Below is a small trained network, with its code and all its weights. Each question gives an input and a target symbol and asks what happens when units are switched off, that is, made to give their printed mean instead of their output.

import numpy as np


def w(rows, s, z=0):
    codes = np.array(rows[::2]) - 128.0
    scale = np.full(codes.shape[1], s)
    scale[-1] = z or s
    return codes * scale


def f(y):
    return np.maximum(y, 0)


def softmax(a):
    e = np.exp(a - a.max(-1, keepdims=True))
    return e / e.sum(-1, keepdims=True)


def log_softmax(a):
    a = a - a.max(-1, keepdims=True)
    return a - np.log(np.exp(a).sum(-1, keepdims=True))


def net(x, mask):
    ids = ['αβγδεζηλμξπφω'.index(c) for c in x.split()]
    T = len(ids)
    res = E[ids] + P[:T]
    q, k, v = (res @ M[0].T for M in (Q, K, V))
    z = softmax(np.where(np.tri(T) > 0, q @ k.T / 2**0.5, -1e9)) @ v
    res = res + np.where(mask[0], z, O[0][:, -1]) @ O[0][:, :-1]
    y = f(res @ A[0][:, :-1].T + A[0][:, -1])
    res = res + np.where(mask[1:9], y, B[0][:, -1]) @ B[0][:, :-1]
    return log_softmax(res[-1] @ U[:, :-1].T + U[:, -1])


Q, K, V, O, A, B = {}, {}, {}, {}, {}, {}
E = w([
[197,156,139,143],'α',
[162,119,134,91],'β',
[166,135,61,5],'γ',
[178,139,130,99],'δ',
[143,147,160,122],'ε',
[145,128,151,117],'ζ',
[176,89,74,113],'η',
[120,109,199,110],'λ',
[196,125,115,86],'μ',
[109,115,143,71],'ξ',
[146,135,139,111],'π',
[137,130,96,115],'φ',
[149,130,139,110],'ω',
],0.015)
P = w([
[210,51,126,9],'0',
[115,46,141,152],'1',
[141,227,133,109],'2',
[160,82,109,73],'3',
[96,55,126,161],'4',
[131,243,116,115],'5',
[162,82,91,73],'6',
[82,59,111,170],'7',
[126,250,98,117],'8',
[168,82,76,68],'9',
],0.012)
Q[0] = w([
[152,228,173,25],'H0',
[199,4,151,89],'H0',
],0.021)
K[0] = w([
[186,123,123,65],'H0',
[79,138,4,172],'H0',
],0.024)
V[0] = w([
[195,103,8,196],'H0',
[42,93,20,55],'H0',
],0.014)
O[0] = w([
[216,75,89,169,220],'H0',
[73,131,2,158,254],'H0',
],0.014,0.0057)
A[0] = w([
[52,77,185,250,77],'N0',
[129,52,127,148,42],'N1',
[168,178,109,89,82],'N2',
[159,91,129,97,76],'N3',
[185,190,123,137,3],'N4',
[103,91,103,155,25],'N5',
[151,156,152,227,97],'N6',
[75,30,154,139,4],'N7',
],0.019,0.007)
B[0] = w([
[205,250,179,75,157],'N0',
[89,212,79,42,247],'N1',
[97,116,175,158,234],'N2',
[108,155,136,181,241],'N3',
[144,149,95,21,198],'N4',
[160,89,217,171,255],'N5',
[103,78,148,222,187],'N6',
[15,13,141,178,161],'N7',
],0.021,0.0078)
U = w([
[134,194,159,241,58],'α',
[86,91,91,51,142],'β',
[185,23,92,118,231],'γ',
[159,118,88,93,220],'δ',
[254,134,187,78,177],'ε',
[118,159,152,112,97],'ζ',
[28,191,93,188,1],'η',
[88,183,186,132,22],'λ',
[160,179,39,113,160],'μ',
[69,84,164,114,104],'ξ',
[126,137,137,113,131],'π',
[122,142,132,121,136],'φ',
[117,141,132,117,129],'ω',
],0.0089,0.0076)

Each question gives the input, a string of symbols that net reads in full, and the target symbol t.
The units are the heads (2 rows each of Q, K, V and O) and the neurons (one row each of A and B). Each row of codes is followed by its name. A weight is (code - 128) times the scale printed after its matrix; where a second scale follows, it is the last column's (O, A, B and U).
mask holds one flag per unit, heads first, then neurons. A switched-off unit (its flag False) gives its mean, the last column of its rows in O or B, instead of its output. The means were averaged over made-up inputs and are rounded, as every weight is.
A unit's drop is (log p(t) with every unit on - log p(t) with that unit switched off) / (log p(t) with every unit on - log p(t) with every unit switched off).
The circuit of an input: a set's keep is (log p(t) with only the set's units on - log p(t) with every unit switched off) / (log p(t) with every unit on - log p(t) with every unit switched off). Starting from all 9 units, units are removed one at a time, each time the one whose removal leaves the highest keep (on an exact tie, the one counted first), for as long as the keep stays at least 0.8.
circuit, biggest first: the units of the circuit, biggest drop first
unit that matters most: the unit with the biggest drop
k most important neurons: the k neurons with the biggest drops, biggest first
input γ α α α α α α α δ ξ, target γ: circuit, biggest first	(H0; N1; N5; N3)
input α λ η α α ξ α ε, target ε: circuit, biggest first	(N0)
input α α φ, target ε: 3 most important neurons	(N4; N1; N7)
input γ α μ ω η, target η: circuit, biggest first	(N1; N7; N4)
input γ α ξ ε ε π, target α: circuit, biggest first	(H0; N5; N1)
input ξ α α ξ ξ η α ω α, target η: 3 most important neurons	(N5; N2; N0)
input η ξ η, target γ: 2 most important neurons	(N5; N0)
input η α α α γ γ β π ω λ, target γ: 2 most important neurons	(N5; N3)
input α α α γ η α λ η, target η: 3 most important neurons	(N1; N7; N3)
input ξ ξ γ μ, target γ: 3 most important neurons	(N1; N3; N0)
input ξ ξ ξ μ ξ, target ξ: 3 most important neurons	(N7; N1; N3)
input α ξ α α α, target α: 3 most important neurons	(N6; N3; N4)
input ξ η α α α ξ π, target μ: circuit, biggest first	(N1; H0)
input λ α α α β, target β: unit that matters most	N5
input μ ξ η γ, target γ: circuit, biggest first	(H0; N5)
input η η ε μ ω η ω ξ λ, target γ: circuit, biggest first	(H0; N3; N1)
input α ε η α ξ ε α, target μ: circuit, biggest first	(N5; H0; N1)
input η ζ ξ π ξ α γ α α, target γ: circuit, biggest first	(N4; H0; N6; N1)
input λ ξ γ π, target γ: circuit, biggest first	(N1; H0; N3; N5)
input η α α ξ ω γ γ γ λ δ, target γ: 3 most important neurons	(N5; N3; N0)
input α π φ λ α ω, target ε: circuit, biggest first	(H0)
input φ ζ ω γ α η γ η α α, target μ: 2 most important neurons	(N1; N7)
input γ α ξ μ η η μ, target μ: circuit, biggest first	(H0; N1)
